(in the rows, 128 means zero)
Each row has a class, written as a number after it.
[147 101 150 100 161 110 119 122 190  73  57 101 137 145 169 132 113 137
 129 121 165  82 174 144 139 123 108 115 122  82 141 125 135 178 129  64
 106 143 137] => 5
[163  84 159  86 162 122 119 108 184  95  72 107 142 164 171 123 113 166
 131 112 155  98 168 139 146 102 112 126 107  94 153 108 133 186 124  88
 108 157 129] => 4
[113 143 106  72 123 149 171  96 138  69 109 125 141  84 135 141 143 161
 127 154  72 177 193  95 145 174 117 185 180  83  89 143  89 131 184 115
 156 133 145] => 5
[104 108 181 158 105 148 113 135 132  77 133 120 101 135 139 131 143 139
 115 137 113 169  71 140 103 141 114 170 159 131 100 107 117 157 102 164
 117 134 121] => 8
[122 134 119  85 134 153 167  87 123  84 105 126 133  94 121 144 149 154
 128 165  81 196 185  99 149 169 125 188 166  85 100 144  96 136 189 109
 147 127 138] => 7
[120 114 135 131  94 122 106 122 104 136  70 112 142 100 138 129 140 135
  77  86 182 176 142 177 129 101 120 128 130 139 131  48  85  93  98  78
 214 117 101] => 2
[101 106 131 151 126 122 125 126 158  92 113 132  99 137 132 141 131 156
 120 141 114 203 107 150 126 159 109 161 157 114  97 108 107 160 112 142
 126 133 128] => 4
[100 113 151 167  98 114 112 131 130 153  77 128 127 108 139 125 150 117
  92  91 172 174 139 171 131 105 119 123 127 140 142  48  89  84 102  98
 215 119  99] => 8
[177  93 172 113 168 124 103 109 177  90  75 107 135 149 155 121 116 163
 128 124 165  84 167 141 140  93 117 123 130 107 141 110 137 194 121  87
  97 147 135] => 6
[124 136 102 137 171 109 138 135  95 153 114 131 118 149 112 168 130 130
 111 145 120 166 170 105 142 118 107 142 130  93 141 143  50  40 162  74
 159 146 160] => 9
[117 140 129  78 120 150 157  89 127  81 109 118 146  79 119 146 169 177
 126 160  85 189 203  91 173 161 120 197 165  76  96 139  84 131 198 110
 161 138 145] => 1
[151  98 178  90 163 120 110 115 177  74  78 107 133 160 163 128 121 147
 123 121 153  81 152 137 132 103 120 131 123 110 148 119 123 182 107  87
 118 150 155] => 5
[116 109 166 153 104 151 109 127 138  71 136 115 103 135 144 142 136 143
 133 150 122 175  73 122  99 123 116 155 175 132  82 113 117 164 102 176
 103 123 125] => 7
[179  96 154 102 166 108 118 114 190  90  64 110 136 145 170 125 112 154
 129 122 156  86 181 153 159 111 114 115 125  85 146 129 159 191 137  77
  85 138 124] => 6
[173  91 170 110 177 129 112 121 171  82  63  91 131 156 158 123 126 156
 135 123 153  74 167 145 155 120  96 110 102  83 148 109 139 194 119  81
  96 155 133] => 8
[139 145  69 148 163  78 127 136 102 171 122 157 114 142 112 148 126 130
 107 134 132 168 189 117 138 114 111 148 130 105 157 148  67  65 165  77
 152 140 141] => 6
[111 113 178 154 108 152 105 124 143  69 127 112  98 137 138 131 145 140
 118 147 113 170  77 131 104 135 114 174 160 135  92  89 114 151 100 166
 128 134 125] => 8
[136 131 107  97 139 164 169 100 108  62 103 116 141  74 127 130 160 165
 127 163  96 171 179 116 159 161 110 177 155  65  80 144  93 134 175 115
 136 132 123] => 7
[111 117 147 144 101  81 114 135 145 128  77 125 137 119 145 131 140 117
  85  86 170 170 133 179 146 105 114 134 128 137 130  56  72  80  93  94
 205 118 113] => 5
[113 134 125 104 130 148 161 102 126  92 104 125 128  85 129 131 164 161
 138 137  88 174 185  94 157 175 107 174 169  93 102 136  83 112 175 106
 152 129 141] => 8
[112 119 160 160 101 141 120 135 156  91 110 121  87 118 126 136 157 153
 136 132 126 184  98 127  94 137 103 164 160 138  90 104 110 150 108 143
 132 133 126] => 8
[121 118 144 152 101 119 121 131 153  69 125 123  93 129 133 155 146 149
 135 174 112 185  70 149 108 126 115 168 160 122  91 108 135 157 108 183
  99 124 117] => 3
[122 117 168 152 115 139 105 130 131  75 139 129 102 118 146 129 126 147
 120 141 121 173  78 135 108 138 124 164 183 133  78 116 112 153 106 168
 110 115 126] => 6
[127 132  86 148 175 126 128 122  92 154 111 145 112 154 118 165 130 114
 120 144 119 174 164  99 139 111 113 151 123  95 154 143  59  54 159  72
 168 147 161] => 7
[159  89 192  97 165 123 101 110 174  86  71  97 139 148 160 135 136 167
 133 119 168  85 159 139 151  86 115 127 110  96 146 126 125 190 127  80
 117 156 145] => 1
[111 130 163 147 103 134 114 126 158  78 124 119 109 123 143 142 153 155
 107 162 129 179  80 151  98 133 121 174 174 130  85 105 124 163 108 175
 120 128 116] => 0
[164  87 180 110 170 129 105 109 172  87  79  97 132 172 161 133 121 157
 139 132 163  79 154 133 136  87 117 114 121 104 153 118 132 199 117  99
  93 153 139] => 7
[113 107 145 169 133 113 137 120 151  94 112 124 104 143 104 154 117 170
 120 138 110 192 116 151 135 162 106 141 146 120  85 106  91 159 122 144
 126 134 126] => 9
[113 141 152 100 141 158 155  90 112  70 108 127 134  87 136 140 153 153
 133 157  86 173 185 132 167 167 128 186 181  82  91 129  95 116 186 116
 138 137 144] => 6
[102 134 138  93 135 161 150  94 112  59 101 111 147  77 126 147 158 154
 124 167  90 166 191 117 165 169 123 182 171  76  81 112  71 114 170 114
 157 141 157] => 5
[114 114 167 157 107 114 109 128 114 126  71 115 171 107 122 138 143 142
  72 101 177 195 143 161 145 103 107 121 122 129 120  26  73  87 104  97
 204 138 119] => 9
[119 110 146 147 100 111  97 116 113 146  75 136 166 113 133 135 138 130
  72  85 181 197 139 160 133 102 115 137 115 143 141  38  71 101 101  98
 215 134 114] => 0
[110 140 104  77 128 137 166 103 124  79 102 129 140  79 151 130 158 173
 136 141 109 178 178  99 162 173 108 176 167  73  91 140  77 104 174 120
 148 126 133] => 4
[123 138 143  78 131 148 160  87 113  60 102 103 148  98 122 150 152 158
 148 169  92 173 174 118 172 155 122 181 152  77  88 124  83 116 174 121
 138 132 148] => 3
[102 134 114 121 140 141 164 108 136 101  97 132 125  87 130 134 164 158
 139 135  78 173 181 100 163 182 111 182 173  92 104 138  83 108 180 112
 156 132 144] => 8
[152  98 182 115 165 116 110 111 188  86  67  86 137 166 163 119 114 143
 136 105 154  79 162 141 155 119 111 113 111 103 142 110 126 169 125  99
 101 147 136] => 8
[115 111 152 157  95 102  98 119 108 135  77 130 158 106 132 142 157 139
  79  97 175 198 150 164 159  94 113 135 117 132 135  41  69 101 106 100
 212 127 120] => 1
[121 114 149 147 122  95 104 118 142 136  75 135 143 129 159 132 138 127
  81  82 175 177 127 184 146 101 111 127 121 134 142  61  80  83  97 102
 205 130 107] => 0
[124 108 159 145  97 123 119 124 117 141  70 124 146 106 124 137 133 126
 101  98 174 192 141 171 132  96 121 128 113 130 138  34  85  93 109  81
 207 123 105] => 3
[117 118 172 125 106 164 106 118 121  48 126 110  98 132 142 140 137 156
 103 137 119 176  70 140 109 141 117 173 168 125  89 101 116 149 100 155
 123 139 129] => 2
[173 107 148 105 169  99 125 119 193  88  66 115 131 153 169 120 104 155
 124 114 164  83 176 144 159 124 112 117 123  80 148 142 145 185 141  75
  85 134 126] => 6
[135 133  71 138 176 100 145 124  92 160 111 159 102 151 133 165 128 125
 127 130 128 165 172 106 137 108 105 122 136  95 163 156  58  56 162  86
 160 140 142] => 7
[120 146 142 100 136 157 153  87 114  67 111 121 141  82 128 140 153 162
 127 163  92 175 183 115 172 165 126 185 180  77  81 129  87 110 187 128
 134 135 145] => 6
[159  89 168  92 152 109 116 120 179  83  72 105 137 159 162 134 121 145
 129 127 155  78 165 141 133  91 121 127 129 112 141 105 135 196 111  82
 110 146 139] => 5
[117 109 141 157 106 113 104 122 120 152  67 137 164 101 138 132 145 131
  83  84 197 182 154 175 140  91 119 123 106 136 131  46  82  91  98  78
 221 128 105] => 0
[129 117 131 124 113  98 114 125 128 130  64 120 125 118 149 132 130 133
  65  74 168 180 124 175 145 113 115 135 130 129 143  65  77  72 107  92
 208 122 104] => 2
[123 127 113  71 125 167 189 100 121  74  95 131 141  70 134 122 164 171
 128 138  93 171 187 123 171 169 116 189 156  64  89 122  99 120 182 105
 160 144 114] => 4
[102 122 152 146 108  97 112 133 136 115  79 130 130 118 154 129 133 113
  89  85 168 168 123 175 128 115 115 135 137 136 129  54  70  83  97  99
 210 122 115] => 5
[116 109 147 159 107 122 113 129 112 143  77 128 136 113 141 135 138 117
  93  99 183 179 131 164 131  95 120 114 127 128 138  61  84  94 102  98
 196 118 106] => 7
[110 144 107  81 130 140 173  98 136  63 105 132 135  83 131 136 148 152
 124 159  73 180 193 109 144 184 123 193 178  89  86 137  99 138 180 107
 154 128 145] => 5
[153  90 140  83 159 109 129 121 187  90  53 103 148 153 173 123 115 156
 128 110 166  92 181 143 157 115 108 126 109  72 150 118 135 183 139  78
 105 157 120] => 4
[116 141  78 135 162  66 131 137 112 161 115 140 111 148 118 158 130 121
 120 126 126 160 188 134 131 126 106 142 126 112 155 150  43  60 153  68
 160 139 155] => 5
[144 126  78 139 175 104 140 127 101 161 109 151 112 148 117 163 130 127
 122 132 131 163 171 106 145  99 107 121 121  93 159 152  70  64 160  84
 154 150 142] => 7
[138 128  72 131 160  93 137 125 103 178 113 159 122 152 125 158 128 136
 112 121 135 164 188 122 147 105 114 145 107 108 151 151  58  67 148  66
 176 137 137] => 0
[129 127 131  94 124 161 176 107 129  81  95 115 138  73 117 128 178 167
 126 145  80 171 200 119 180 163 109 184 157  74  90 116 103 122 180 106
 156 146 119] => 8
[142 125  72 135 178  95 140 128  89 162 115 161 111 147 122 165 130 126
 122 133 130 167 169  92 147 103 105 124 131  94 163 151  62  58 163  86
 160 146 141] => 7
[168  91 151 113 184 102 124 108 197  83  46 106 137 154 165 132 108 154
 135 114 176  94 176 136 155 116 107 102 109  77 146 133 138 187 144  70
  91 143 127] => 7
[126 113 129 179 100 111 100 127 117 156  92 144 145 110 123 128 131 130
  74  96 147 200 142 160 145 112 118 144 139 142 143  34  83  96 111 112
 196 124 113] => 6
[108 109 134 145 103 119 115 126 122 142  65 129 149  96 155 128 138 130
  87  90 188 190 143 166 137 107 112 122 127 115 131  42  77  76 108  90
 207 121 103] => 4
[121 122 155 176 118 117 130 128 159  82 110 140  88 121 134 152 138 156
 111 159 114 194  98 168 115 138 125 179 185 118  80  97 128 162 133 166
 107 129 113] => 6
[102 133 148 168 113 118 129 126 161  46 108 127  95 114 134 153 142 148
 104 166 120 197  92 172 101 157 111 173 164 110  69  95 118 154 121 161
 118 135 122] => 5
[119 123 167 144 113 129 117 123 154  85 114 124 112 117 134 151 147 156
 110 154 132 190  83 150 105 136 120 171 159 123  84 104 122 158 120 163
 123 136 118] => 0
[122 106 142 147 124 123  98 120 154  98 114 126 110 126 125 146 147 163
 120 145 127 190 109 146 122 140 107 161 144 133  96 113 102 167  95 140
 131 132 136] => 0
[109 108 167 172 133 121 125 125 158  96 108 127  90 140 113 143 148 152
 124 136 106 194 114 157 139 158 106 158 146 127 101 100 109 156 114 131
 130 138 134] => 8
[161  97 148  90 174 117 105 133 175  65  61  91 145 136 168 125 107 155
 136 117 167  72 178 138 135 115 101 107 115  80 123 120 121 196 117  80
 110 159 138] => 5
[116 117 154 145 104 118 122 129 148  82 120 105 107 121 116 148 148 173
 132 151 133 178  98 138 110 139  99 146 157 129  76 120  93 153 104 151
 116 120 126] => 9
[120  99 150 163 127 129 108 118 151  97 125 113  96 148 119 149 131 159
 133 151 114 179  99 138 125 138 112 152 152 128 103 125  95 173 107 154
 104 126 138] => 7
[132 130 127  67 122 158 172  98 122  80 101 128 154  63 133 132 166 168
 129 139 106 170 187 113 170 159 116 179 161  74  81 132 100 120 179 104
 165 138 110] => 0
[110 116 149 130  82 102 110 118 138 115  69 111 143  98 151 144 146 122
  89 100 178 186 150 167 142  98 108 120 148 128 118  45  63  72  99  98
 203 114 114] => 5
[119 141  94 151 176 115 141 130  98 174 107 146 103 157 104 160 132 114
 114 127 107 169 161 104 132 125 112 161 120 105 163 143  53  48 169  70
 180 155 162] => 8
[109 111 153 147 100 130 107 120 163 100 123 113 118 123 125 141 148 163
 138 132 131 177 107 148 120 132 109 162 154 138  85 103 104 161 105 148
 137 135 116] => 0
[133 142  77 104 157  86 127 127  87 155 116 133 108 156 121 161 130 137
 109 128 135 156 177 111 146 118 114 146 122 105 159 155  58  56 153  69
 162 138 147] => 2
[111 113 165 136 104 127 106 119 152  90 122 119 113 114 135 140 158 159
 134 134 142 178  89 143  99 124 108 159 170 146  86 118 101 155  99 150
 132 128 123] => 0
[137 135 130  61 126 150 163  87 135  94 100 122 155  79 126 140 161 179
 129 145  97 177 192  91 163 162 117 187 161  87  98 137  86 130 185 105
 159 135 137] => 0
[121 121 136 133 110  96 114 119 129 126  63 116 119 127 144 137 138 132
  70  81 170 179 123 186 153 120 111 134 129 127 147  64  73  73 104  87
 200 120 110] => 2
[163  88 178  82 163 110 109 113 185  72  74  98 142 153 160 128 115 152
 134 117 160  79 164 129 143 107 111 117 123 104 138 117 125 191 114  77
 106 147 146] => 5
